Each row has a class, written after it.
-123 146 -131 -123 18 -24 66 39 -131 64 437 -81 -70 12 -122 252 -159 5
 -314 159 63 66 236 137 26 -217 199 -162 136 -167 110 33 265 -16 320
 -113 -107 148 11 71 -106 -15 -73 -83
pep
34 -73 -60 -160 -153 46 127 -11 -6 19 -26 -160 62 -123 -8 18 42 57 102
 40 -38 9 -13 -6 -19 -59 86 83 -23 -357 -57 72 61 -170 11 -42 106 28 164
 -132 5 12 -52 48
Vap
-36 259 27 71 -61 176 158 -104 -68 56 111 41 -52 -59 -140 128 107 130 28
 -11 -24 134 76 -36 -5 33 89 211 134 -104 187 104 -50 -87 -379 44 -56
 -40 195 -206 -31 -49 114 -54
niso
30 112 101 29 7 -86 15 -84 -134 -54 -75 56 -153 -41 -118 102 -25 -31
 -142 18 -86 52 62 41 118 92 -105 -42 19 -17 -24 67 -195 62 -143 -54 80
 -76 -86 -30 -37 -98 -36 71
tasa
-19 157 -135 102 1 -58 129 -35 46 14 96 -197 55 31 -242 173 -263 41 -332
 89 28 -151 96 173 -33 227 -164 25 49 200 205 22 321 -82 155 -35 42 322
 -43 -9 -239 155 208 70
Vap
120 100 109 120 -294 186 25 -61 -75 -214 -436 -59 145 -148 -51 48 -148
 195 132 -176 15 -147 40 261 137 -1 60 196 -106 -9 107 -176 65 -82 184
 -63 -33 -18 75 -323 -380 35 -113 -164
Zulil
74 86 235 -102 69 -12 -100 54 -24 -9 -182 96 29 -69 35 -196 60 -3 14
 -101 6 -138 -32 -157 144 -21 -57 -14 56 44 -111 -41 25 -4 72 90 -71 -18
 -69 134 27 152 -165 -9
Zulil
106 -521 350 -190 80 -195 581 -39 9 -298 328 418 -96 -359 237 -54 -23
 -180 -87 5 -204 217 -17 112 -282 -137 -225 61 48 338 366 55 11 -205 360
 82 8 108 460 327 116 210 -589 -221
niso
12 383 -260 89 207 41 -56 18 -110 212 130 1 127 60 52 -8 -147 172 -53
 101 -132 -68 -65 -207 38 42 -169 98 146 52 93 26 223 32 -28 379 124 49
 -90 -72 8 -6 118 155
pep
-48 -259 62 -105 16 402 102 252 416 16 40 97 28 343 258 -55 397 -424
 -402 -294 256 -34 10 -184 229 -376 261 112 -31 189 -74 -142 2 205 28
 -192 297 176 0 -198 420 521 -352 -623
bedo
-66 137 -110 152 154 -92 42 -52 14 219 -12 -24 -161 42 101 128 146 45
 126 49 111 -106 270 -143 -158 -54 217 37 134 -151 -7 103 4 52 -220 16
 -177 19 -51 -42 5 -285 164 -79
niso
36 -264 -44 56 149 56 62 -84 66 -170 -18 73 -135 15 143 -298 -33 -245
 -147 64 -37 19 -263 -212 -210 109 -145 -66 -160 321 -23 -17 4 10 88 -5
 156 37 -100 107 -47 40 -28 -116
bedo
-54 160 17 52 -21 -91 42 -42 -63 35 167 78 -123 -24 -179 98 -96 90 34
 111 -82 162 27 96 -55 124 27 -101 -39 -55 -35 154 -95 -82 22 18 -1 -141
 31 -64 9 -72 -90 140
Fep
68 240 180 5 61 16 -38 92 110 60 -296 95 239 -26 22 15 15 46 -74 -239 3
 -39 147 109 82 -102 -79 242 260 38 -89 93 -31 -126 -350 131 27 -11 4
 -199 336 239 -52 -13
niso
-41 348 -322 94 37 -4 -120 -8 -50 4 504 -3 -71 -131 154 282 -185 98 197
 83 -116 17 23 27 101 -31 144 -51 -154 -162 302 28 109 83 367 -16 78 95
 24 -106 -169 -180 -218 -100
Vap
32 85 366 -190 -237 25 26 -34 -388 44 294 -3 53 -251 -539 256 298 333
 247 422 -93 -130 -273 -357 173 246 -425 196 -50 2 301 -27 -262 220 -565
 64 549 76 -63 148 -154 -25 -115 421
bedo
51 -82 173 48 37 -38 -255 200 -204 148 -82 -95 1 157 -135 218 220 -49
 192 91 97 -21 151 65 -103 -35 -113 -36 6 68 -140 -71 -161 -69 -512 -81
 111 -59 0 -25 191 -19 99 -65
Fep
154 65 223 -61 105 -170 -146 9 -314 -102 -27 319 88 -127 -118 75 72 117
 210 281 -140 -4 -60 73 198 307 -294 5 -153 156 -33 5 -68 -239 121 29
 206 77 11 233 -65 129 -241 139
pep
-72 237 33 92 8 206 -26 -340 -182 -76 152 325 -104 212 -203 106 -186
 -128 -151 85 -10 -80 22 -294 1 -15 163 -3 -269 -136 -67 -1 -4 180 -191
 -50 -159 -145 -144 -197 -133 -151 -68 -13
zev
192 81 295 57 86 183 -91 66 190 -90 -504 -107 35 -250 169 -556 25 218
 107 -265 -101 -202 193 -133 -212 -126 -44 245 21 66 3 -100 -43 -103
 -146 96 158 95 -24 -45 -127 105 218 -67
Fep
79 113 -491 178 -14 129 115 13 -511 -136 132 84 -51 -318 434 187 -83 -49
 -249 -187 68 -240 -131 333 140 -442 420 -18 -170 190 342 -131 -145 273
 154 -180 -68 122 -21 -29 -459 -460 108 -249
tasa
70 -352 -143 -79 -142 29 362 -270 -133 24 -700 -48 190 -670 38 -351 -111
 489 590 125 -236 -389 -64 253 -210 40 -116 -75 -175 250 252 -72 148
 -198 -230 127 -378 -402 -7 235 -529 -368 554 89
pep
136 -29 -30 76 131 3 -258 95 -26 255 -37 -110 -41 116 17 -218 128 -292
 -255 56 47 -120 -153 60 -109 -169 -232 117 145 10 1 -100 -62 -184 -463
 12 68 -40 -277 112 7 81 120 -261
bedo
-44 294 -83 -86 98 -98 18 -64 -221 24 -190 -145 -33 83 189 -73 48 -3 -36
 -188 39 -232 159 84 127 -250 -79 -280 210 -88 -263 -134 19 -136 -186
 -144 -94 -143 28 43 -58 -94 63 -175
pep
-78 -210 59 24 -40 -35 26 205 -260 136 108 -39 -240 67 -112 428 444 -98
 170 -103 257 10 23 159 -175 -72 175 -281 -125 -11 19 -84 -224 90 -237
 -180 -68 -161 -50 173 60 -126 -2 -284
Zulil
17 222 -26 -130 1 -60 -79 -134 -73 137 105 -9 116 2 -28 -127 -125 9 -144
 68 -153 -143 128 38 199 -191 -74 76 123 -85 -176 58 5 -77 18 27 -27 -88
 15 -100 34 46 28 55
bedo
-40 67 -33 42 -171 -56 -104 -223 -46 -117 -403 154 77 -103 36 75 -190
 135 -98 -114 -16 -34 -2 307 33 114 136 57 -248 2 -25 106 149 36 247 86
 -243 -147 65 -54 121 -76 -27 150
Vap
158 -58 -72 -299 179 109 -157 9 -151 537 -157 -310 -262 -42 127 -91 291
 -151 -194 -16 35 29 79 -42 6 -119 206 -32 384 -174 -409 -26 -5 26 -183
 223 -154 -300 37 95 288 -192 141 -123
Fep
29 167 -198 99 205 77 15 39 -177 -76 -104 159 18 -216 43 98 15 120 -51
 -65 -220 0 67 45 156 -64 -44 93 9 50 67 30 -66 -110 -345 171 34 -97 57
 -82 66 -30 126 -19
zev
-37 -119 -65 40 -94 -36 2 18 -75 -14 148 32 -49 16 -80 61 -32 -99 -26 -3
 -42 184 154 44 -88 -120 82 -69 168 -133 -33 23 -111 174 -118 -20 -57
 -91 76 -56 129 -153 -21 -23
tasa
-118 79 -113 79 202 -104 -53 -84 -91 2 89 110 -104 23 77 -52 118 -76
 -203 -96 -68 175 75 40 40 34 76 2 121 -122 -157 102 -166 97 -114 62 127
 -88 53 -45 200 -146 2 -49
bedo
16 140 -6 31 347 226 53 1 -184 -177 -175 95 -112 -334 107 -176 124 148
 284 -106 16 308 48 21 50 205 -117 19 196 240 112 -26 -137 -120 -99 68
 71 26 33 305 167 62 -14 117
pep
118 147 9 -50 20 109 82 -42 -235 -152 -178 -9 56 -374 -50 -80 -272 69
 181 151 -123 -64 13 -214 -134 71 -144 42 -54 166 294 97 -32 -80 37 171
 186 28 -106 -71 -3 -1 109 253
Fep
124 -216 45 -101 240 112 25 -73 -236 47 -214 -103 -44 -288 207 -578 60
 -38 193 -58 -185 -10 -78 -261 26 117 -279 83 -139 128 120 34 -234 -203
 39 66 276 -61 -98 285 -56 129 244 163
zev
-58 -27 -131 -275 148 145 100 -8 -57 55 12 -341 -124 -63 296 -75 376
 -149 -81 -55 64 18 22 -52 166 -374 116 -255 161 -47 -195 5 -45 -161 228
 -91 116 -108 120 39 299 327 -168 -246
Zulil
-86 108 -40 110 432 132 -44 276 0 231 76 49 -76 299 94 -138 213 -134 -35
 128 17 -28 50 -317 -44 -252 49 -175 -275 42 26 93 -38 -74 -75 15 150 3
 -194 -42 149 208 43 -96
Vap
-8 -138 31 -147 -179 -9 -84 -124 -209 -39 -233 92 -6 -235 -222 12 -43 39
 -142 141 -7 -103 -37 -221 -24 399 -95 -120 -179 94 -77 25 103 68 59 -8
 142 -13 -87 153 -16 -64 -1 129
bedo
85 59 -21 -83 -185 -27 -100 -208 -16 -80 -15 38 24 -138 98 18 -197 14
 -113 158 -145 60 -39 -1 29 46 2 -16 -120 33 86 67 4 46 284 16 -65 -46
 76 -77 -55 -110 38 126
tasa
-37 91 -24 -210 -37 159 -66 -176 -178 231 -14 -16 -76 -139 -35 -25 -60
 -186 -154 -4 122 -85 90 87 160 -143 124 -13 -183 -77 -274 -24 22 -3 277
 -239 -163 -71 20 115 163 -49 -255 -58
Vap
-53 -106 97 5 252 17 -66 159 -120 166 36 -67 174 -56 -253 -93 181 -92
 -273 -64 -40 -85 -80 -262 -58 -14 -12 78 -7 9 -242 22 -32 -47 -455 22
 141 119 -25 86 204 194 142 43
niso
72 170 50 122 -176 -2 -170 -94 99 168 -238 29 -13 -74 -14 -16 -74 194 77
 60 88 -240 50 -62 -77 328 -78 39 13 0 -5 -12 279 254 64 68 -22 170 -49
 -14 -345 -262 -61 -87
tasa
50 -235 100 84 331 38 36 28 -265 -33 -106 123 -108 196 -99 130 223 -83
 -294 6 19 87 -82 47 -128 143 60 21 -122 12 -91 115 -86 61 -138 56 214
 82 -160 9 17 82 40 11
niso
118 257 -115 39 -178 187 -167 228 -122 90 57 -242 72 -65 55 442 -148 176
 502 18 174 195 333 -23 -121 -151 165 150 81 -168 208 -21 134 48 4 -1
 -181 9 98 -283 177 -33 115 16
tasa
41 -116 122 20 162 -275 53 -318 67 -14 -115 179 13 81 41 -84 141 -100
 -354 -186 8 -52 -407 144 182 292 -281 39 -276 -16 -331 -100 -31 128 280
 145 -173 -146 258 -133 -68 -90 -59 -73
Vap
-20 -247 184 -28 -102 147 178 87 79 -31 -309 224 -236 -22 -32 -2 34 -67
 -40 -361 85 4 115 14 13 -145 209 -42 -116 -19 -8 -122 -38 -72 51 167
 -359 -282 86 -55 206 -33 -215 -199
Fep
4 -403 45 -85 -90 116 195 265 145 -78 -110 -34 -166 -93 75 -91 249 -214
 206 -153 180 -24 -75 -227 -61 -128 197 -19 -246 1 5 -314 -156 4 95 61
 79 -94 67 -61 273 -74 -185 -237
Fep
46 -174 160 24 107 123 -210 62 -72 -123 25 -89 42 -95 17 23 241 118 85
 -126 155 56 137 -147 -116 -89 96 -48 12 -159 -53 -208 -48 236 -303 -46
 21 20 73 -189 -167 -154 237 -238
tasa
-79 59 -111 -109 178 -12 149 -6 -7 154 367 -192 13 218 -94 -55 6 -127
 -242 44 -27 188 -92 160 23 3 -91 -102 142 -151 135 -20 0 -160 45 -114 3
 -19 -83 85 -87 233 218 -74
bedo
81 157 -43 61 86 172 111 -147 135 -1 -250 -75 -108 -256 165 -208 79 76
 189 -30 7 155 111 -218 -123 293 -31 63 159 18 115 8 -29 -37 -36 100 124
 16 120 -55 -2 -109 103 28
pep
2 109 -114 -3 -16 93 75 -1 -175 26 104 136 3 -367 -74 100 55 124 253 47
 0 119 231 -175 -113 83 204 125 -6 -13 -101 12 -117 37 -126 -7 -105 29
 221 56 185 -240 115 188
Zulil
96 -232 159 174 340 42 -91 151 -272 24 114 116 -153 -197 -95 -243 87 -70
 38 -39 93 55 80 -172 -197 125 -127 -41 98 116 48 -76 -135 116 -133 -17
 80 156 -82 146 -340 -245 10 -160
niso
-29 -74 -135 -38 -74 -7 -193 -152 -127 219 -82 -189 118 8 -19 -140 -23
 -37 -66 154 43 -101 96 -124 -50 -28 -15 -48 -76 -17 -139 -26 66 32 -34
 -79 -48 -117 -6 4 72 -46 227 122
Vap
28 123 10 -104 80 189 -166 -208 -416 -63 65 85 -117 -128 125 -119 -82
 -66 -265 133 7 141 9 1 32 -3 -102 129 -59 148 140 38 73 -104 230 43 102
 84 -4 218 86 80 -97 77
Zulil
28 -29 57 -34 119 -94 -63 104 -237 43 -212 -41 -16 -45 -28 -140 -65 104
 61 34 -46 -55 4 38 16 -103 -110 -27 -264 -46 -97 46 147 -93 292 82 -15
 -157 -105 44 -16 105 -5 -1
pep
-56 206 -71 -4 -23 -2 -69 122 -92 -52 0 -208 -9 -9 -114 -289 -35 -85 98
 -135 -20 76 62 22 85 -188 -116 -60 232 -255 -125 -20 -148 158 -278 -181
 65 -126 -48 2 85 -4 41 6
zev
-290 -175 219 -321 98 -13 267 169 -765 -94 151 -388 200 188 -204 -42 84
 -380 -398 37 52 215 378 -146 289 -573 -63 -456 588 156 -24 -269 -405
 -221 -853 -422 71 -200 389 22 239 61 309 89
Fep
-85 -245 -12 116 -55 -59 144 162 -187 73 -95 168 179 160 -41 130 63 81
 278 -11 216 -26 175 321 -92 -214 154 -114 5 213 4 13 -87 36 102 -68
 -214 -67 -30 97 81 17 34 73
pep
-212 -81 -200 109 110 -166 85 42 -137 8 -49 -151 -48 247 -186 32 89 39
 -410 -62 -15 -81 7 101 99 -172 71 -288 196 -216 -242 27 93 -67 -66 28
 -148 -60 52 -96 -181 -56 150 -69
Vap
-64 -132 67 27 8 -73 80 25 164 -1 -53 -47 -58 50 73 22 -4 -99 -66 52 158
 -202 -34 -2 -110 -93 -96 -166 -35 229 198 -110 149 -178 52 -127 -171
 119 -108 260 -43 199 -94 -175
Fep
-28 -194 -171 -171 -118 158 111 -38 -171 27 -228 23 5 -371 124 -225 448
 -85 335 -176 176 132 -87 -28 -42 -229 293 -35 -56 -453 -320 18 -339 -19
 -367 -76 -48 -419 146 -106 395 -174 -25 -68
Zulil
122 82 12 -54 17 126 -152 -167 -231 -162 -271 -207 -23 -64 68 101 70 -34
 -98 -220 113 146 142 234 72 -52 131 22 393 -173 -117 -73 -151 28 -295
 -117 -75 -126 7 -66 34 -6 145 -24
zev
-172 19 -170 -26 -46 215 316 -182 26 166 66 -226 -10 113 107 -5 148 204
 88 -151 -8 -150 50 21 -142 -69 102 -301 197 46 107 -9 -45 133 -99 -95
 69 -13 -46 153 -181 13 131 88
Zulil
-20 -170 -157 -68 -17 -24 -21 125 -158 119 -9 -194 -186 22 -21 185 -31
 -77 -209 196 -26 196 -11 -13 -87 99 193 -103 341 21 135 74 113 -245 197
 177 -12 41 -41 125 -26 -73 102 -94
Fep
91 499 -232 91 187 221 241 -337 -839 -128 71 -12 -106 18 198 -229 -235
 -185 0 -283 -97 32 100 -104 -279 -76 34 11 -131 43 193 -262 -353 348
 -351 145 92 -328 165 -202 48 -539 469 318
bedo
75 -212 57 -205 -576 -449 107 -125 362 84 -610 296 91 -100 -126 651 143
 305 259 -268 -420 -512 -7 -246 289 502 18 -308 -333 -92 -257 236 -149
 185 377 226 -165 -391 60 -196 145 -37 2 116
bedo
-150 -213 -1 17 93 21 -23 217 -206 166 18 -94 112 162 -120 182 183 -38
 -105 -26 6 -49 1 30 -87 -75 -28 -216 34 108 80 -37 -38 143 -389 56 183
 40 -3 112 122 -89 176 30
pep
-1 -581 -34 -343 -211 31 -151 230 -374 -103 -313 136 194 -241 -100 44
 226 -58 185 -133 168 -177 155 18 157 -224 365 -111 -140 -449 -362 -172
 -6 26 -74 -166 -96 -40 32 161 253 -138 -131 -49
Vap
103 -81 214 -143 287 -131 -20 206 -210 98 145 -20 -222 -9 -91 81 328
 -228 -315 111 3 75 -5 -254 42 163 -137 134 141 -24 -10 -67 -113 3 -313
 -61 291 212 -51 284 29 11 73 -189
bedo
-96 -318 164 -45 28 -100 170 36 -70 45 166 16 42 141 107 72 164 50 225
 -10 19 61 -24 61 -220 -128 51 -108 101 158 -35 109 -183 -159 24 -14 -15
 23 139 157 12 21 32 37
bedo
-85 20 -208 -100 81 -21 111 177 -310 89 -54 -202 -38 56 -148 127 64 27
 -115 -30 14 -29 189 -185 -9 -77 -19 -295 197 -168 -70 -91 54 10 -351
 -39 12 -127 -37 3 28 -87 266 14
Vap
165 -88 -193 75 -51 -202 -345 -140 -78 79 -41 36 87 -87 403 -152 5 -52
 -151 31 -42 -290 -65 211 -41 -313 -38 -88 -212 -66 -98 -140 50 266 98
 -71 -3 -234 -38 -78 -134 -183 -186 -230
bedo
82 81 96 1 85 190 -78 -133 74 17 -69 -53 -202 -178 105 -179 114 15 122
 54 85 117 148 -338 -127 46 88 318 87 -58 -113 9 -22 -63 23 129 22 96
 159 -113 146 -97 49 -73
Fep
-28 210 -113 -21 -34 44 -118 -232 85 46 -200 8 -142 -66 330 -131 -110
 -95 11 -19 -18 -55 201 -301 80 -20 -66 162 -62 -52 126 51 20 -162 220
 31 -38 30 6 -21 201 -92 43 -38
Vap
-6 115 -219 36 15 84 -84 204 -188 111 228 -341 -151 -4 23 -78 102 90 64
 62 54 -99 64 -32 -225 -313 107 -126 -3 3 -124 -135 92 255 -9 83 111 -73
 41 -154 -127 -297 194 -144
Zulil
-164 -500 68 52 -54 -42 -308 198 -443 153 -164 212 134 332 -250 13 92
 -169 -504 3 170 -175 80 10 124 -181 194 -38 -317 -314 -284 -98 100 184
 -137 -184 -47 83 -101 112 -10 -105 -120 -39
bedo
-33 -267 -135 77 -238 202 -249 -73 110 -292 39 198 5 7 302 -37 214 -236
 54 -339 256 -275 97 149 5 -547 226 24 -75 213 -68 -348 -344 233 490 158
 80 128 14 -26 646 -39 -521 -60
niso
49 394 -194 132 107 81 -286 32 -142 164 -195 138 22 127 161 -32 -82 -118
 186 70 -11 -68 89 -116 -75 -26 29 19 -75 -264 -69 117 61 77 -91 69 -111
 48 -70 -66 176 -204 -16 74
Zulil
-10 54 15 62 -67 -40 5 -99 228 62 53 -305 210 149 -18 -117 -10 -90 -40
 -39 -56 106 -25 -115 136 -143 -210 161 388 -190 44 -74 -111 -28 -298
 121 -63 -61 204 -372 79 68 231 25
tasa
-117 66 -12 3 14 145 218 -61 266 -139 -342 -82 67 207 77 -59 30 -136 75
 -72 269 -202 -50 -37 -41 -211 220 -248 -154 69 -19 -95 -3 -26 -2 -278
 -99 -68 -359 -19 78 251 -15 -59
pep
-281 398 -113 76 -156 292 -229 30 -10 -43 275 369 -221 -101 -899 383 -89
 191 -537 163 -124 -114 116 -48 162 71 194 -63 -39 -223 150 -58 364 126
 -147 182 -447 146 -78 91 -140 -164 0 -194
bedo
-111 139 -353 98 209 -51 -73 191 -270 -24 -50 -24 -271 22 123 93 140 -49
 -55 -89 -156 -36 -68 -75 44 45 35 -408 -30 -50 3 47 -15 35 51 190 185
 -22 -81 99 68 -180 -3 -157
tasa
-71 -141 -240 -128 -26 150 26 -128 -134 10 -171 16 190 -277 -39 173 80
 26 135 -61 198 -138 53 78 47 -27 434 -73 -309 -216 -166 -85 132 131 108
 32 -250 -148 128 -215 180 -200 110 -11
Vap
